[-246  120 -144   34  132  -66  -11   65 -234 -131   53  272   51 -103
  -14   -3  -67   21  116  244  -15   48 -171  -37  -34 -216  -90   26
 -246  -62  460   87  -99   95 -105 -175  -73 -173  214   96   33  120
   55   10   15   66  131  481 -132] -> <50>
[ -19   17 -221  -78 -122 -156 -147  184  -57 -124  -35 -311   -1  -95
 -198   45  219  125  138  -76 -136 -448 -239 -256  295  151 -259   44
   29    4  151 -129  -42 -160 -207   26  -45 -252  -86  109 -241  162
  293 -144   81   -5   99 -216 -294] -> <52>
[ 138  436 -217   78 -468  -20 -333  -48  -24    4   37  422  108 -115
  154  123 -120  296   22  388 -270 -141   -2  212 -305  -50 -149  -87
   55  111   -8  -67 -200  138  117 -374   89  124   -6  162  -68  -61
 -125   74 -185 -203  247   56 -489] -> <49>
[ 134  -10  -49   -9  191  121  -94  109 -132   82  -88  -10   83   -2
  -78  -91 -190 -119 -121 -136  149  217 -244 -135   82  160 -349  172
  180  215  109  329  325  172   90   -6 -128 -143   -7   62 -186  -51
  210  -85 -195  -70  156   74  -39] -> <52>
[ 143  288 -165  -13 -209   70  -98  -94   59  -39  -60   75  118 -104
 -132   94  -34  238   25  201   77 -106  -36  -31 -168   82  -78 -135
   34  105  195  -37  -23   64  -78 -269   38   25  -80   90 -195  -27
  -67   -8 -164 -140   70   67 -365] -> <37>
[ 127  154 -222  123 -274   42 -245   59   49   81  263  211  -53  114
  -95  146  -30   45   80  440    8  -72  237  -37 -270  -95    9 -227
  164  -82  -80 -107 -165 -158 -189 -154  135   51 -266   13   27  109
 -152   81  -82 -363   85 -100 -276] -> <38>
[ 218  117 -358    9 -236  -30 -180  300 -206   -1    6    0  -78 -118
   58  214  183  101  117  -30 -305 -345  -29 -184  321   57 -212  166
   27  -41  111  -20 -136 -174 -152  -60  121 -138   -8   40 -101    6
  309   55  202 -305  227 -209 -135] -> <49>
[  -2  -69 -133 -236 -329   33   -1 -302   13    9  183 -148   64  107
  -36  302   46   71  299   58  240  -91   -7  -82 -360  -51 -136  -37
  131   66  -65    3   83  223 -111  113  -77  166   10 -216   33 -263
 -276   18   80  -81  -45   23  -40] -> <38>
[ 101  117 -175 -336 -353  -40  169 -209 -114  -25   38  -18   17  -16
 -155  155   29  131   68  -18  120  -92   52 -151 -381   -6 -160  -76
   89  202 -157   23  -31   34   35 -163   47  198  127 -191    2 -372
 -346  -97  196   13   52  -50  -54] -> <38>
[ 130 -126 -188   35 -195   49  -74 -116   81  161  259 -179   53  125
   50  444  130  -19  402  -34  275   32   70  -49  -93   19  -30  134
  144 -108 -112   88  303  306 -138  321  114  174 -113 -239  -10 -284
 -134  155   33 -202  -75  -62   72] -> <38>
[ 153   22 -129   34  238  153    2  192 -103   79 -124   43  -45   21
 -102 -105 -179 -113  -67 -109  178  261  -84 -201  140  113 -202  113
  162  166  149  325  259    5   19  -85   32 -119  -42    0 -187  -69
  182  -94 -102  -93  128   67   77] -> <52>
[ -67  321 -185   87 -267  -64 -220  -93  114  -83   39  206   89  -59
 -125  -65  -82  261   85  417  -28 -154  -76   72 -288  -60  -54 -239
   19   79   99 -131 -192   44  -59 -314   74   58 -110  194 -172  155
 -176  -54 -219  -21  123  105 -569] -> <50>
[-231   -8  -31  107  325 -133  -84  159 -120   29  -75   93   93   21
    4 -175   67  -77  -43   57    5  217 -203   37  246   20  -44   42
 -144  -98  -44  181   24  152  -81 -123   63 -328   -4   37   24   36
  193 -115 -157  100   86  184 -126] -> <37>
[  34  -47  -61 -260 -309  -92   81 -238   76  -39   85 -192   37   60
 -132  289   19  130  174  -45  253  -91   34 -138 -352 -124  -23  -54
   98  115   -4  -18   61   84  -24   28  -62  250   13 -233  -14 -277
 -296  -72  138   -4  -25   10   26] -> <52>
[ 197  464 -221  107 -433   18 -281  -64    0  -26   72  437   93 -134
  122  120 -102  300    9  418 -226 -122   63  186 -323 -100   -9 -138
   22   78  106 -100 -260   63   93 -393  101  148  -51  136  -44    0
 -165  133 -221 -259  211   80 -461] -> <37>
[  -7   -4  -87 -178 -234 -264 -139  372 -119 -118  154 -122 -318  116
 -113  197   -1   -1  105  -95 -376 -379  117 -302   66  -63 -158    9
  230  -10    9 -189 -109 -451   36   36 -156 -253 -122  -41    3   72
  198 -186  184  -30   42 -383  185] -> <35>
[ -39  -84 -222  -83 -215 -153 -221  291  -73  -71   18 -232 -153   40
  -76  202  112   76  174  -59 -257 -466 -112 -293  293  -47 -235   96
   98  -35  145 -107 -161 -226 -246   71  -83 -220  -82   83 -143  196
  359 -105  234 -195  146 -230 -110] -> <50>
[-117  179  -56  -33  -47 -126  -21  107 -253 -103   43  334   67 -134
   -9  308 -138  103  -27  224  -99  -13  -33  -47 -142 -320  -68   60
 -276  -67  549   46 -129   70  -57 -254 -156  -80  280  100   83   24
   61   59  143 -107  162  503  -38] -> <42>
[-202    4   61   69  306 -216  -61   79 -111   16  -59  -15  220  -49
  -35 -122  120  -40 -103  -74    3  181 -324   71  229   81  -58  110
 -183  -72  -56  163  109  312   27  -41  -28 -314   32   67   -2   10
  177  -99 -241  175   49  160 -186] -> <35>
[ 225  328  -87  -23 -260 -224  -10  251 -298   -8   96  321   76 -251
  -74  531  -99  152 -152   30 -240 -109   97  -83 -154 -166 -149  194
 -174  -15  367   18   40   19  164 -225  -48   65  281  104    6 -184
   37  105  221 -178  205  208   -1] -> <35>
[ -30  172 -288  180 -249    3 -286   26   77   -6  142  247   -7   23
  -48   17  -72  142  172  498   19 -115   42   12 -217 -188  -47 -190
   54  -22  115  -75 -214  -82 -210 -213  151  116 -151  112  -91  195
 -119   31  -52 -218  196  117 -443] -> <50>
[ -29   -8 -147 -195 -301 -202 -199  358 -160  -66  117 -104 -290  133
  -57  264   29   19  137  -42 -417 -434   94 -282  116  -13 -263   28
  217  -33  -50 -170 -145 -366  -83   14 -132 -306  -89    0    1   47
  268 -162  244 -136   72 -375  103] -> <38>
[ 146  153  -82   52 -210 -146 -140  199 -308   27  244  328  120 -172
   17  570 -137   33  -56  157 -135  -52   31  -48 -196 -290 -202  237
 -161  -85  463   71   72  119   51  -51 -166   79  264   95   89  -55
   71  210  197 -297  237  354   -7] -> <52>
[ 138  190 -104   11 -252 -177 -115  256 -362   15  209  402   73 -186
  -17  558 -195   47 -116  174 -196  -79   60  -89 -232 -340 -251  227
 -167  -39  472   77    5   37   71 -144 -155  100  328  129   85  -58
   62  165  297 -295  299  370   -2] -> <42>
[  66 -130  -55   38  244   99 -146  190 -211  192   -1   43   83   86
  -40  -21 -153 -246 -124  -65  162  301 -184 -116  118  130 -409  208
  163   96  -61  390  355  198  -15   58  -80 -197    2   25  -66  -83
  248  -62  -88 -152  182   90   16] -> <49>
[ -27  147   -8  -87  305  -17  246  109    3  -72 -170  -69 -115   27
 -281 -199 -105   -3  -26 -219  143  209  -42 -228   86  167   54  -54
   73  141  117  148  183  -38  112 -164   40 -244  -62  -26 -197  -84
   22 -240 -204  253 -126   -5  139] -> <50>
[  33  -58  -99  105    2   10   20 -143  273   32   67 -259   36   87
   69  322  196  117  429 -110  291   71   37   -7  112  -22  346   49
  -12 -174  122   18  180  287 -155  221  154   77 -204 -242  -72 -169
  -65  118 -153  -73 -210   25  106] -> <52>
[ -45  -32  -76  -28  -33  -32   77 -227  198  -54   51 -259   56   49
   39  225  188  139  402 -120  251   15  -48  -12   12  -22  265   16
  -34  -90  121  -10  121  279  -86  166   62   53 -107 -240  -45 -187
 -132   50 -138   67 -199   56   67] -> <52>
[-193   -9   25  148  318 -243  -71  249 -120  125    6  100  106   51
 -107  -78   58 -132 -136   29   19  275 -112   27  188   56  -66   59
 -113 -138 -232  188  147  158  -24  -84  119 -294  -28   47   35  -33
  139 -137 -119  110   67   92  -99] -> <49>
[ -99   74  -57  -80 -115  -73  -36   57 -256  -53  102  323   61  -63
  -29  381 -206   52  -36  264   -4    2    1  -96 -263 -407 -129   57
 -209  -34  528   89 -132   81 -121 -203 -210   20  288   69  118   24
    7   81  236 -229  196  533  -10] -> <50>
[-251   97   21  -62  198 -371  163  346  -35  -96   76  -15 -297  142
 -375 -176  -96  -89   39 -108  -89   69  112 -248  -28   38   12 -122
  126   12 -172  -42  124 -313  189  -92   73 -287  -95  -28  -71  -22
  -69 -382  -21  467 -124 -197  203] -> <50>
[  54  -31  -88 -162 -309    6   15 -221  164   53   95 -192    8  146
  -47  418   51  137  300   -6  252  -55  133  -81 -257  -27   45  -58
  140   -1  -77  -23  126  188 -128   79   32  168 -102 -239  -26 -316
 -231    1   57 -125 -131  -51   59] -> <38>
[-145   96   11  -91   79 -321   94  351  -51 -139  197  -35 -361  152
 -308  -67 -111  -97  113 -107 -175  -45  170 -278  -81   13    4 -104
  221    7  -64 -125  113 -407  232    7  -43 -280 -147  -65  -30   19
  -48 -299  -41  367 -142 -288  293] -> <42>
[ -82   34  -44  -29  102 -250   49  288  -81 -129  300  -65 -279  117
 -241  -59   26 -138  149  -53 -134  -63  128 -249  -21  -10   66  -82
  162  -84  -11 -137   48 -371  127  104  -44 -273 -187 -102   48  109
  -28 -151  -85  227 -128 -270  222] -> <52>
[ -32   47 -214   19    3  -24  104   45   95    3  -90  -43 -121   56
  -21   99   37  106  293  -70  148   72   64 -120   98  -51  137   19
    8   -9   63  104   53   45  -97  -61  257   56  -35 -152 -130 -199
  -53  -75   79   40  -28   48  100] -> <50>
[  62  455 -248  103 -368  -80 -254  -33  -55  -69   50  427  105 -185
   63  -25 -142  273   65  375 -208 -110  -86  178 -329  -59 -186  -76
   13  157   83  -47 -125  104  189 -362  110  157   66  184 -132  -32
 -190   14 -177   13  266  141 -511] -> <52>
[ 120   75 -169 -374 -346  -13  178 -268 -126  -70   69  -55   30  -28
 -138  114   53  115   70  -24  148 -108   20 -165 -405  -44 -134  -87
   90  218  -91    9  -78    0   35 -129  -19  215  120 -234   42 -328
 -363  -68  175    0   56  -37  -42] -> <49>
[ -86  -28 -330   22  -85 -136 -220  282 -142  -57   52 -221   -5  -78
 -196   68  240   35  231   82 -101 -424 -210 -252  322  166 -406   66
    9  -93  106  -91   36 -179 -341   63   49 -287  -57  128 -219  163
  326 -123  197  -30  159 -149 -341] -> <49>
[ 206  291 -228  123 -193 -237  -80  413 -398  124  227  386   51 -215
 -104  452  -48   -7  -75   91 -248  -45  102  -79  -71  -24 -354  268
 -104  -82   81   98  209   31  134 -115  140   17  264  141  -13 -213
   56  100  275 -133  265   93  -70] -> <38>
[-155  -51 -262  -22   -8 -128 -125  229  -70  -26  -38 -253  -21    6
 -227   38  248   41  187   49  -25 -318 -155 -248  333  174 -276  -11
  -14 -110   -7  -64   -4 -136 -392   -6   99 -327  -95   81 -191  107
  283 -183  171  -11   70 -147 -280] -> <38>
[ 183  111 -142  -23  185  169   26   89 -173   15  -47   18   35  -73
 -111  -91 -108  -82   -7 -118  140  169 -162 -169   71  231 -277  125
  138  175  197  255  317   91   84  -37  -44 -169   11   15 -186  -99
  134  -40 -188   -5   73   55   -1] -> <37>
[ 330  174 -185 -149 -285   95   38 -151  -95   78  149  143   25   21
 -111  -16    1   29 -134  101   73   55  135  -83 -373    2  -26 -141
  201  188 -284   58 -153  -43   83 -203  112  200  -95 -141   71 -175
 -337   50  -76 -264  114 -192 -164] -> <38>
[ 325  513 -219  152 -428   41 -278  -35  -22   -4  155  417  104 -163
  137  177  -30  281   -7  343 -306 -146   89  188 -253  -27   62  -90
   31   22   97 -133 -247   92  141 -315  102   95 -107  145  -23   33
 -125  241 -323 -342  154  -39 -440] -> <49>
[ -69    2 -334  -20 -117  -95 -178  287 -113  -53    8 -195  -97  -19
 -166   83  220   59  237   68 -146 -417 -106 -272  326  153 -317   16
   45  -90   66 -107  -52 -239 -354   -3   87 -305  -93   90 -194  130
  314 -135  209  -83  115 -210 -250] -> <38>
[-127 -244  138   44  220 -185 -203  219  -85  254  -87  -10  177  163
  -73  116  -89 -176 -303  -34  152  308 -152  -23  135  -45 -255  150
    7  -31 -266  334  218  250 -108  -28  -63 -171  -15   32   31  -90
  253 -167   26 -158  196  138  -44] -> <37>
[-119   60  -77   20  343 -104  159  229  -94  -73   67   -8 -151   39
 -297 -210  -79 -151  108  -67  156  208  -14 -231   30  117  -73  -30
   84   30   94  117  298 -158   92  -15   57 -244  -54  -55 -120  -32
  -14 -224 -112  353  -77   23  157] -> <52>
[ 585  302 -171  -28 -341  200  -89  -80  -77  110  181  261   42  -38
  -19   87  -65   68 -254  127  -57   43  202  -37 -337   -6   64 -101
  243  178 -116   41 -202  -63  159 -237   65  209 -194  -55   60  -59
 -224  221 -246 -539  156 -239 -191] -> <49>
[ -66   53  -94 -135 -113  -45   64 -276   74 -131   69 -171   81  -17
    4   77  148  151  320  -44  150  -66 -132   -5 -134    5   96  -40
  -15   26   97  -48   34  217    6   60  -31   27  -23 -180  -27 -156
 -196   -4 -152  156 -118   55  -68] -> <35>
[-136 -164  134   50  299 -152 -167  238 -146  251  -76   18  161  153
  -60   40  -85 -210 -279 -102   63  342 -201   -3  199   93 -291  187
   24  -24 -312  355  281  336  -20   -4  -63 -314   -1   80   13  -97
  291 -160 -101  -70  129   82  -31] -> <38>
[ 565  374 -136   73 -444  120 -226   10   48  117   88  276   38  -53
   31  235 -160  208 -249  110 -207  -70  162   10 -247  -74   92  -34
  226  172   12   -1 -235   28  179 -261   43  231 -206  115  -75   41
  -82  225 -271 -608  192 -220 -280] -> <50>
[-168   75  -52  -86 -107 -105  -72   85 -285  -63  133  276  114  -86
 -108  472 -144   50    9  354   35  -72    7 -106 -263 -307 -245   21
 -253 -121  562   19  -21   56 -232 -192 -241  -93  291   91  108    5
   54   49  278 -178  152  562  -67] -> <49>
